Here is a tiny trained network, its code and every weight. The questions are about switching its units off for an input and a target symbol, where a switched-off unit gives its printed mean instead of its output.

import numpy as np


def w(rows, s, z=0):
    codes = np.array(rows[::2]) - 128.0
    scale = np.full(codes.shape[1], s)
    scale[-1] = z or s
    return codes * scale


def f(y):
    return y / 2 * (1 + np.tanh(0.7978845608 * (y + 0.044715 * y**3)))


def softmax(a):
    e = np.exp(a - a.max(-1, keepdims=True))
    return e / e.sum(-1, keepdims=True)


def log_softmax(a):
    a = a - a.max(-1, keepdims=True)
    return a - np.log(np.exp(a).sum(-1, keepdims=True))


def net(x, mask):
    ids = ['αβγδζημπψω'.index(c) for c in x.split()]
    T = len(ids)
    res = E[ids] + P[:T]
    u = 0
    for l in range(2):
        q, k, v = (res @ M[l].T for M in (Q, K, V))
        z = softmax(np.where(np.tri(T) > 0, q @ k.T / 3**0.5, -1e9)) @ v
        res = res + np.where(mask[u], z, O[l][:, -1]) @ O[l][:, :-1]
        u += 1
        y = f(res @ A[l][:, :-1].T + A[l][:, -1])
        res = res + np.where(mask[u : u + 12], y, B[l][:, -1]) @ B[l][:, :-1]
        u += 12
    return log_softmax(res[-1] @ U[:, :-1].T + U[:, -1])


Q, K, V, O, A, B = {}, {}, {}, {}, {}, {}
E = w([
[137,154,95,123],'α',
[93,144,54,66],'β',
[99,170,73,86],'γ',
[97,111,21,89],'δ',
[126,68,34,113],'ζ',
[104,195,96,71],'η',
[93,2,16,32],'μ',
[117,228,127,95],'π',
[167,161,82,207],'ψ',
[169,189,103,203],'ω',
],0.012)
P = w([
[12,121,147,145],'0',
[133,136,125,120],'1',
[218,89,158,116],'2',
[99,153,109,155],'3',
[135,155,111,90],'4',
[235,103,142,94],'5',
[98,170,89,157],'6',
[145,170,93,80],'7',
[252,119,123,73],'8',
[105,184,67,169],'9',
],0.013)
Q[0] = w([
[8,217,5,133],'L0H0',
[156,195,36,104],'L0H0',
[251,111,138,75],'L0H0',
],0.027)
K[0] = w([
[210,196,48,116],'L0H0',
[66,185,80,116],'L0H0',
[4,104,166,110],'L0H0',
],0.033)
V[0] = w([
[65,23,124,60],'L0H0',
[92,13,1,120],'L0H0',
[146,32,146,210],'L0H0',
],0.0096)
O[0] = w([
[145,162,35,85,122],'L0H0',
[121,248,47,147,181],'L0H0',
[164,136,97,208,2],'L0H0',
],0.012,0.0066)
A[0] = w([
[5,126,152,232,97],'L0N0',
[26,96,99,237,139],'L0N1',
[32,96,150,143,124],'L0N2',
[132,98,66,146,53],'L0N3',
[75,52,64,184,74],'L0N4',
[77,85,174,183,37],'L0N5',
[65,110,101,143,126],'L0N6',
[171,95,54,104,107],'L0N7',
[65,94,159,181,1],'L0N8',
[128,71,82,135,94],'L0N9',
[2,114,174,154,51],'L0N10',
[206,89,102,191,167],'L0N11',
],0.0096,0.0062)
B[0] = w([
[105,100,169,213,194],'L0N0',
[102,75,90,201,187],'L0N1',
[109,163,211,147,201],'L0N2',
[137,113,200,136,147],'L0N3',
[146,194,202,208,137],'L0N4',
[90,72,54,4,161],'L0N5',
[115,208,150,117,166],'L0N6',
[150,190,168,192,253],'L0N7',
[153,102,84,23,142],'L0N8',
[181,217,142,128,128],'L0N9',
[189,110,211,115,197],'L0N10',
[95,139,98,31,157],'L0N11',
],0.012,0.0055)
Q[1] = w([
[136,142,150,77],'L1H0',
[2,147,151,161],'L1H0',
[166,90,128,127],'L1H0',
],0.017)
K[1] = w([
[95,143,139,82],'L1H0',
[250,94,104,105],'L1H0',
[105,139,179,153],'L1H0',
],0.019)
V[1] = w([
[167,59,85,249],'L1H0',
[122,139,216,202],'L1H0',
[15,134,82,112],'L1H0',
],0.012)
O[1] = w([
[254,163,60,67,3],'L1H0',
[160,160,169,51,130],'L1H0',
[71,81,108,82,184],'L1H0',
],0.013,0.017)
A[1] = w([
[99,111,55,101,201],'L1N0',
[122,132,139,178,2],'L1N1',
[73,129,117,56,106],'L1N2',
[160,67,196,114,163],'L1N3',
[75,137,124,113,71],'L1N4',
[135,185,135,148,86],'L1N5',
[147,154,77,108,83],'L1N6',
[120,82,65,95,84],'L1N7',
[159,39,128,148,170],'L1N8',
[98,129,87,39,182],'L1N9',
[119,106,5,123,121],'L1N10',
[130,42,187,77,177],'L1N11',
],0.012,0.0067)
B[1] = w([
[47,220,64,82,184],'L1N0',
[232,195,136,54,180],'L1N1',
[202,134,109,129,237],'L1N2',
[166,39,14,26,201],'L1N3',
[206,15,110,124,253],'L1N4',
[110,126,212,83,147],'L1N5',
[73,20,124,194,176],'L1N6',
[143,36,153,3,149],'L1N7',
[180,177,121,55,155],'L1N8',
[78,216,144,168,199],'L1N9',
[251,107,193,206,168],'L1N10',
[69,228,162,191,248],'L1N11',
],0.015,0.022)
U = w([
[72,202,116,116,25],'α',
[123,80,81,119,126],'β',
[38,120,96,154,249],'γ',
[154,152,83,180,168],'δ',
[129,166,176,204,15],'ζ',
[100,68,207,163,253],'η',
[108,160,254,121,172],'μ',
[47,88,171,44,116],'π',
[209,119,184,115,106],'ψ',
[130,152,102,32,15],'ω',
],0.0077,0.0038)

Each question gives the input, a string of symbols that net reads in full, and the target symbol t.
The units are the heads (3 rows each of Q, K, V and O) and the neurons (one row each of A and B). Each row of codes is followed by its name. A weight is (code - 128) times the scale printed after its matrix; where a second scale follows, it is the last column's (O, A, B and U).
mask holds one flag per unit, layer by layer, with each layer's heads first. A switched-off unit (its flag False) gives its mean, the last column of its rows in O or B, instead of its output. The means were averaged over made-up inputs and are rounded, as every weight is.
A unit's drop is (log p(t) with every unit on - log p(t) with that unit switched off) / (log p(t) with every unit on - log p(t) with every unit switched off).
most important unit: the unit with the biggest drop
top k neurons: the k neurons with the biggest drops, biggest first
k most important neurons of layer l: the k neurons of layer l with the biggest drops, biggest first
input ζ μ μ η β, target β: most important neuron of layer 1 : L1N4
input μ β π η η δ ω α α, target μ: top 3 neurons : L0N7, L0N3, L1N5
input ζ δ δ ζ γ, target γ: top 3 neurons : L0N7, L1N0, L1N3
input π β γ μ, target μ: 2 most important neurons of layer 1 : L1N3, L1N4
input η ζ β δ η η, target η: 2 most important neurons of layer 0 : L0N10, L0N1
input ψ π ω, target ψ: top 4 neurons : L1N10, L0N1, L1N7, L1N6
input μ α η η δ ω, target μ: top 2 neurons : L0N7, L0N3
input ω δ π γ ω μ ψ ω δ π, target ω: top 4 neurons : L1N3, L0N10, L0N0, L1N4
input δ μ α, target δ: 3 most important neurons of layer 1 : L1N10, L1N0, L1N3
input ζ ω γ γ β π η ω ζ, target ζ: top 2 neurons : L1N10, L0N7
input γ γ γ μ ω, target γ: 3 most important neurons of layer 0 : L0N2, L0N7, L0N1
input ω γ μ ζ ζ ψ μ α, target γ: top 3 neurons : L0N2, L0N7, L1N10
input γ η ζ μ μ, target η: 3 most important neurons of layer 0 : L0N1, L0N9, L0N0
input π α ψ α η, target η: 2 most important neurons of layer 1 : L1N0, L1N4
input α α α ψ δ ζ γ δ, target δ: top 2 neurons : L0N2, L0N0
input π μ β δ ψ γ, target π: top 3 neurons : L1N3, L0N10, L1N10
input ζ ζ ζ ζ η ω, target ζ: 4 most important neurons of layer 1 : L1N10, L1N9, L1N6, L1N3
input δ α ζ π β γ β μ, target β: 3 most important neurons of layer 1 : L1N4, L1N11, L1N0
input δ β η, target δ: 2 most important neurons of layer 1 : L1N10, L1N0
input ζ μ ψ, target ζ: top 3 neurons : L1N10, L1N9, L0N7
input ψ μ δ ζ α ζ, target ψ: top 3 neurons : L1N10, L0N1, L1N7
input α ω γ π ω ω β α, target β: top 3 neurons : L1N11, L0N0, L0N1
input δ μ ψ β ω α ω ζ μ, target δ: top 2 neurons : L1N10, L0N7
input ψ μ μ δ δ μ, target ψ: top 3 neurons : L1N10, L0N1, L1N6
input ω η ζ ζ γ γ ω β, target β: 3 most important neurons of layer 0 : L0N2, L0N10, L0N0
input ω γ β, target ω: 3 most important neurons of layer 0 : L0N0, L0N1, L0N2
input ω ω α η δ β ψ β α, target ω: most important neuron of layer 1 : L1N7
input γ ψ α η, target ψ: most important unit : L0H0
